Below is a small trained network, with its code and all its weights. Each question gives an input and a class and asks what happens when units are switched off, that is, made to give their printed mean instead of their output.

import numpy as np


def w(rows, s, z=0):
    codes = np.array(rows[::2]) - 128.0
    scale = np.full(codes.shape[1], s)
    scale[-1] = z or s
    return codes * scale


def f(y):
    return y / 2 * (1 + np.tanh(0.7978845608 * (y + 0.044715 * y**3)))


def log_softmax(a):
    a = a - a.max(-1, keepdims=True)
    return a - np.log(np.exp(a).sum(-1, keepdims=True))


def net(x, mask):
    res = np.array(x, float).reshape(1, 4) / 4 @ E
    y = f(res @ A[0][:, :-1].T + A[0][:, -1])
    res = res + np.where(mask, y, B[0][:, -1]) @ B[0][:, :-1]
    return log_softmax(res[-1] @ U[:, :-1].T + U[:, -1])


A, B = {}, {}
E = w([
[167,134,111,120,183,62],'x0',
[99,250,117,164,96,68],'x1',
[174,143,181,116,107,157],'x2',
[132,191,53,110,172,186],'x3',
],0.011)
A[0] = w([
[125,210,27,174,113,121,244],'neuron 1',
[167,100,192,9,151,61,229],'neuron 2',
[138,95,205,109,112,214,205],'neuron 3',
[77,113,68,223,6,147,254],'neuron 4',
[122,123,48,83,181,168,168],'neuron 5',
[179,137,208,21,163,83,248],'neuron 6',
[118,191,165,204,158,80,157],'neuron 7',
[83,158,90,118,246,173,252],'neuron 8',
[100,76,50,153,159,181,131],'neuron 9',
[175,150,88,60,190,93,254],'neuron 10',
[105,233,116,95,58,143,238],'neuron 11',
[75,211,129,175,75,119,201],'neuron 12',
[230,123,108,105,199,58,254],'neuron 13',
[41,106,1,171,103,110,206],'neuron 14',
[116,136,76,199,48,18,174],'neuron 15',
[231,96,79,167,130,230,154],'neuron 16',
[103,193,74,160,182,94,166],'neuron 17',
[70,110,183,146,130,93,122],'neuron 18',
],0.0071,0.0028)
B[0] = w([
[137,145,198,62,172,100,255],'neuron 1',
[158,74,184,207,111,181,222],'neuron 2',
[32,178,96,157,64,255,254],'neuron 3',
[81,171,163,54,84,48,231],'neuron 4',
[103,104,80,71,189,162,216],'neuron 5',
[213,53,217,190,121,232,213],'neuron 6',
[133,91,220,126,141,92,198],'neuron 7',
[126,164,79,23,215,176,241],'neuron 8',
[113,133,38,81,152,86,196],'neuron 9',
[137,92,155,93,220,144,212],'neuron 10',
[98,77,200,68,103,115,238],'neuron 11',
[152,129,189,92,101,52,238],'neuron 12',
[168,59,195,154,228,197,231],'neuron 13',
[90,155,117,58,154,53,219],'neuron 14',
[182,109,188,95,117,99,228],'neuron 15',
[190,109,66,125,130,192,230],'neuron 16',
[129,181,187,96,192,107,214],'neuron 17',
[126,128,177,130,92,97,161],'neuron 18',
],0.0063,0.0058)
U = w([
[108,150,183,98,40,28,250],'0',
[130,80,2,60,188,189,101],'1',
[79,146,153,174,8,223,142],'2',
[71,101,80,165,82,92,5],'3',
[94,232,140,61,227,94,21],'4',
[205,10,177,234,189,172,220],'5',
],0.0065,0.0026)

Each question gives the input, the list of numbers given to net, and the class t.
The units are the neurons (one row each of A and B). Each row of codes is followed by its name. A weight is (code - 128) times the scale printed after its matrix; where a second scale follows, it is the last column's (A, B and U).
mask holds one flag per neuron, in row order. A switched-off neuron (its flag False) gives its mean, the last column of its row in B, instead of its output. The means were averaged over made-up inputs and are rounded, as every weight is.
A unit's drop is (log p(t) with every unit on - log p(t) with that unit switched off) / (log p(t) with every unit on - log p(t) with every unit switched off).
The circuit of an input: a set's keep is (log p(t) with only the set's units on - log p(t) with every unit switched off) / (log p(t) with every unit on - log p(t) with every unit switched off). Starting from the 12 units with the biggest drops (on a tie, the unit counted first), units are removed one at a time, each time the one whose removal leaves the highest keep (on an exact tie, the one counted first), for as long as the keep stays at least 0.8.
units of the circuit, in order: the units of the circuit, biggest drop first
k most important neurons: the k neurons with the biggest drops, biggest first
drop when u is switched off: that unit's drop, to one decimal
input [-6,-8,6,-5], class 2: units of the circuit, in order	neuron 3
input [-4,5,5,5], class 0: 2 most important neurons	neuron 11; neuron 12
input [8,0,1,3], class 5: units of the circuit, in order	neuron 13; neuron 6
input [-2,7,6,5], class 0: units of the circuit, in order	neuron 11; neuron 12
input [-8,8,-6,3], class 0: 3 most important neurons	neuron 12; neuron 11; neuron 4
input [5,2,-4,-4], class 5: 2 most important neurons	neuron 13; neuron 4
input [-6,-4,5,-8], class 2: drop when neuron 3 is switched off	0.3
input [-6,0,-5,-4], class 0: drop when neuron 4 is switched off	0.2
input [5,1,-5,-4], class 5: drop when neuron 4 is switched off	0.1
input [-8,-1,-7,-3], class 0: drop when neuron 4 is switched off	0.3
